Below are the code and all the weights of a small trained network. Each question names an input and a target symbol and asks about switching units off, where a switched-off unit gives its printed mean instead of its output.

import numpy as np


def w(rows, s, z=0):
    codes = np.array(rows[::2]) - 128.0
    scale = np.full(codes.shape[1], s)
    scale[-1] = z or s
    return codes * scale


def f(y):
    return np.maximum(y, 0)


def softmax(a):
    e = np.exp(a - a.max(-1, keepdims=True))
    return e / e.sum(-1, keepdims=True)


def log_softmax(a):
    a = a - a.max(-1, keepdims=True)
    return a - np.log(np.exp(a).sum(-1, keepdims=True))


def net(x, mask):
    ids = ['ΔΘΞζηλστψ'.index(c) for c in x.split()]
    T = len(ids)
    res = E[ids] + P[:T]
    q, k, v = (res @ M[0].T for M in (Q, K, V))
    z = softmax(np.where(np.tri(T) > 0, q @ k.T / 2**0.5, -1e9)) @ v
    res = res + np.where(mask[0], z, O[0][:, -1]) @ O[0][:, :-1]
    y = f(res @ A[0][:, :-1].T + A[0][:, -1])
    res = res + np.where(mask[1:9], y, B[0][:, -1]) @ B[0][:, :-1]
    return log_softmax(res[-1] @ U[:, :-1].T + U[:, -1])


Q, K, V, O, A, B = {}, {}, {}, {}, {}, {}
E = w([
[107,52,172],'Δ',
[115,81,146],'Θ',
[107,254,197],'Ξ',
[212,140,73],'ζ',
[83,123,141],'η',
[117,139,108],'λ',
[166,93,183],'σ',
[112,154,98],'τ',
[105,121,130],'ψ',
],0.023)
P = w([
[254,162,48],'0',
[195,132,107],'1',
[136,117,152],'2',
[97,115,187],'3',
[63,110,227],'4',
[64,165,205],'5',
],0.0067)
Q[0] = w([
[2,144,195],'h1',
[95,63,59],'h1',
],0.0075)
K[0] = w([
[74,110,141],'h1',
[97,114,3],'h1',
],0.012)
V[0] = w([
[2,236,18],'h1',
[12,8,191],'h1',
],0.0067)
O[0] = w([
[2,47,57,164],'h1',
[194,30,90,253],'h1',
],0.0094,0.0012)
A[0] = w([
[145,98,239,63],'n1',
[176,43,3,162],'n2',
[135,41,44,144],'n3',
[130,58,15,168],'n4',
[210,54,105,98],'n5',
[161,195,178,249],'n6',
[213,201,51,169],'n7',
[161,175,59,97],'n8',
],0.011)
B[0] = w([
[50,130,126,166],'n1',
[134,247,46,177],'n2',
[176,179,43,183],'n3',
[66,241,118,199],'n4',
[131,162,130,162],'n5',
[169,88,150,255],'n6',
[78,44,103,178],'n7',
[79,77,78,140],'n8',
],0.011,0.0099)
U = w([
[225,148,118,109],'Δ',
[160,108,120,113],'Θ',
[46,152,216,81],'Ξ',
[75,31,120,158],'ζ',
[152,187,75,118],'η',
[45,73,133,143],'λ',
[118,69,182,253],'σ',
[10,85,132,71],'τ',
[106,113,119,124],'ψ',
],0.012,0.0053)

Each question gives the input, a string of symbols that net reads in full, and the target symbol t.
The units are the heads (2 rows each of Q, K, V and O) and the neurons (one row each of A and B). Each row of codes is followed by its name. A weight is (code - 128) times the scale printed after its matrix; where a second scale follows, it is the last column's (O, A, B and U).
mask holds one flag per unit, heads first, then neurons. A switched-off unit (its flag False) gives its mean, the last column of its rows in O or B, instead of its output. The means were averaged over made-up inputs and are rounded, as every weight is.
A unit's drop is (log p(t) with every unit on - log p(t) with that unit switched off) / (log p(t) with every unit on - log p(t) with every unit switched off).
The circuit of an input: a set's keep is (log p(t) with only the set's units on - log p(t) with every unit switched off) / (log p(t) with every unit on - log p(t) with every unit switched off). Starting from all 9 units, units are removed one at a time, each time the one whose removal leaves the highest keep (on an exact tie, the one counted first), for as long as the keep stays at least 0.8.
units of the circuit, in order: the units of the circuit, biggest drop first
k most important neurons: the k neurons with the biggest drops, biggest first
drop of u: that unit's drop, to one decimal
input λ η Θ, target η: units of the circuit, in order	n2, n3, n7
input Θ Δ η, target Δ: units of the circuit, in order	h1, n7
input λ λ τ τ, target τ: most important neuron	n2
input η η Δ Θ ζ, target ζ: 2 most important neurons	n7, n8
input Δ Δ σ λ, target σ: units of the circuit, in order	h1, n7, n3, n6
input τ λ τ, target τ: 2 most important neurons	n2, n3
input λ η Δ τ η Θ, target η: 2 most important neurons	n2, n3
input Ξ τ η Θ Δ, target η: drop of n7	0.1
input η Ξ τ Δ σ ψ, target σ: drop of n2	0.2
input η Ξ λ η η, target η: drop of n7	0.2
input λ Δ σ, target σ: drop of n4	0.1
